Below are the code and all the weights of a small trained network. Each question names an input and a target symbol and asks about switching units off, where a switched-off unit gives its printed mean instead of its output.

import numpy as np


def w(rows, s, z=0):
    codes = np.array(rows[::2]) - 128.0
    scale = np.full(codes.shape[1], s)
    scale[-1] = z or s
    return codes * scale


def f(y):
    return np.maximum(y, 0)


def softmax(a):
    e = np.exp(a - a.max(-1, keepdims=True))
    return e / e.sum(-1, keepdims=True)


def log_softmax(a):
    a = a - a.max(-1, keepdims=True)
    return a - np.log(np.exp(a).sum(-1, keepdims=True))


def net(x, mask):
    ids = ['αβδηθμπστω'.index(c) for c in x.split()]
    T = len(ids)
    res = E[ids] + P[:T]
    r = res
    for j in range(2):
        rows = slice(2 * j, 2 * j + 2)
        q, k, v = (r @ M[0][rows].T for M in (Q, K, V))
        z = softmax(np.where(np.tri(T) > 0, q @ k.T / 2**0.5, -1e9)) @ v
        o = O[0][rows]
        res = res + np.where(mask[j], z, o[:, -1]) @ o[:, :-1]
    y = f(res @ A[0][:, :-1].T + A[0][:, -1])
    res = res + np.where(mask[2:6], y, B[0][:, -1]) @ B[0][:, :-1]
    return log_softmax(res[-1] @ U[:, :-1].T + U[:, -1])


Q, K, V, O, A, B = {}, {}, {}, {}, {}, {}
E = w([
[184,203,122,204,91,78],'α',
[225,65,255,159,121,61],'β',
[101,189,120,83,159,101],'δ',
[205,88,137,86,68,163],'η',
[110,160,46,101,136,145],'θ',
[109,142,57,88,41,83],'μ',
[83,149,214,43,151,31],'π',
[220,114,98,203,124,180],'σ',
[131,76,181,19,135,153],'τ',
[105,117,101,52,179,145],'ω',
],0.0079)
P = w([
[253,144,102,81,136,96],'0',
[116,184,171,145,42,136],'1',
[67,118,124,124,180,108],'2',
[200,93,98,91,94,105],'3',
[107,170,180,97,98,167],'4',
[65,114,138,142,165,106],'5',
[204,92,96,95,92,108],'6',
[113,169,169,87,120,184],'7',
[58,109,147,145,153,105],'8',
[201,94,90,94,95,106],'9',
[137,170,159,102,128,198],'10',
[59,104,146,157,143,110],'11',
[213,105,86,94,89,104],'12',
[157,160,157,126,129,204],'13',
],0.015)
Q[0] = w([
[126,106,208,91,141,216],'head 0',
[10,134,144,231,133,163],'head 0',
[75,63,166,133,65,201],'head 1',
[243,122,88,26,71,89],'head 1',
],0.011)
K[0] = w([
[147,192,181,77,83,190],'head 0',
[28,73,140,181,83,159],'head 0',
[105,110,150,128,53,199],'head 1',
[246,224,142,43,126,141],'head 1',
],0.013)
V[0] = w([
[129,100,167,151,8,97],'head 0',
[79,94,61,91,122,114],'head 0',
[145,208,60,215,39,153],'head 1',
[154,13,65,148,135,205],'head 1',
],0.015)
O[0] = w([
[216,86,205,36,195,161,177],'head 0',
[144,113,87,97,94,7,2],'head 0',
[121,34,160,154,9,151,111],'head 1',
[140,17,33,139,160,202,42],'head 1',
],0.015,0.004)
A[0] = w([
[97,58,55,203,2,177,2],'neuron 0',
[102,147,44,202,56,38,116],'neuron 1',
[42,201,195,192,163,107,108],'neuron 2',
[192,106,214,116,79,125,142],'neuron 3',
],0.0082,0.006)
B[0] = w([
[140,145,169,92,176,78,196],'neuron 0',
[110,146,138,251,131,142,174],'neuron 1',
[171,80,98,140,84,153,221],'neuron 2',
[82,131,72,110,144,116,247],'neuron 3',
],0.015,0.012)
U = w([
[22,197,195,82,87,153,254],'α',
[89,205,199,109,146,214,147],'β',
[160,105,208,182,47,218,150],'δ',
[178,4,38,156,130,208,142],'η',
[74,163,217,156,151,47,83],'θ',
[134,68,11,101,82,68,124],'μ',
[204,174,126,105,86,90,60],'π',
[183,45,221,148,181,72,92],'σ',
[81,182,21,85,208,88,41],'τ',
[68,152,66,161,163,132,65],'ω',
],0.0047,0.0054)

Each question gives the input, a string of symbols that net reads in full, and the target symbol t.
The units are the heads (2 rows each of Q, K, V and O) and the neurons (one row each of A and B). Each row of codes is followed by its name. A weight is (code - 128) times the scale printed after its matrix; where a second scale follows, it is the last column's (O, A, B and U).
mask holds one flag per unit, heads first, then neurons. A switched-off unit (its flag False) gives its mean, the last column of its rows in O or B, instead of its output. The means were averaged over made-up inputs and are rounded, as every weight is.
A unit's drop is (log p(t) with every unit on - log p(t) with that unit switched off) / (log p(t) with every unit on - log p(t) with every unit switched off).
The circuit of an input: a set's keep is (log p(t) with only the set's units on - log p(t) with every unit switched off) / (log p(t) with every unit on - log p(t) with every unit switched off). Starting from all 6 units, units are removed one at a time, each time the one whose removal leaves the highest keep (on an exact tie, the one counted first), for as long as the keep stays at least 0.8.
circuit, biggest first: the units of the circuit, biggest drop first
most important unit: the unit with the biggest drop
top k neurons: the k neurons with the biggest drops, biggest first
heads that matter: for each layer, one digit per head in row order, 1 if its drop is at least 0.15 and else 0, layers parted by /
input η π μ, target θ: heads that matter -> 10
input π σ α α, target π: heads that matter -> 01
input τ π σ ω η θ, target ω: heads that matter -> 11
input θ ω η ω μ δ π, target θ: top 2 neurons -> (neuron 0; neuron 1)
input τ η δ σ π α β β ω σ, target τ: heads that matter -> 01
input π π ω β ω θ η τ π θ, target π: heads that matter -> 01
input η β σ, target η: most important unit -> head 1
input σ π α ω α θ β, target σ: circuit, biggest first -> (neuron 0; head 1; head 0)
input μ ω π τ, target μ: circuit, biggest first -> (head 0; head 1; neuron 3)
input α σ η π π π, target π: circuit, biggest first -> (neuron 2; head 1)
input π η σ α, target π: circuit, biggest first -> (head 1; neuron 2)
input η β σ δ η α ω σ τ δ, target η: top 2 neurons -> (neuron 0; neuron 3)
input σ α δ η, target σ: circuit, biggest first -> (neuron 0; head 1; head 0)
input α α δ π, target α: circuit, biggest first -> (head 1; neuron 3; neuron 2)
input η τ η β ω σ β, target η: circuit, biggest first -> (head 1)
input π τ ω σ η π β σ σ π, target π: top 3 neurons -> (neuron 2; neuron 3; neuron 1)
input ω ω α η η μ θ θ β β π τ δ, target ω: circuit, biggest first -> (head 0; neuron 1)
input β σ μ σ π τ π μ δ δ, target β: circuit, biggest first -> (head 0; head 1)
input δ ω η α η α α, target δ: heads that matter -> 11
input η σ σ τ η α, target δ: top neuron -> (neuron 3)
input δ π τ β π ω η η α θ σ η δ, target δ: top 3 neurons -> (neuron 1; neuron 3; neuron 2)
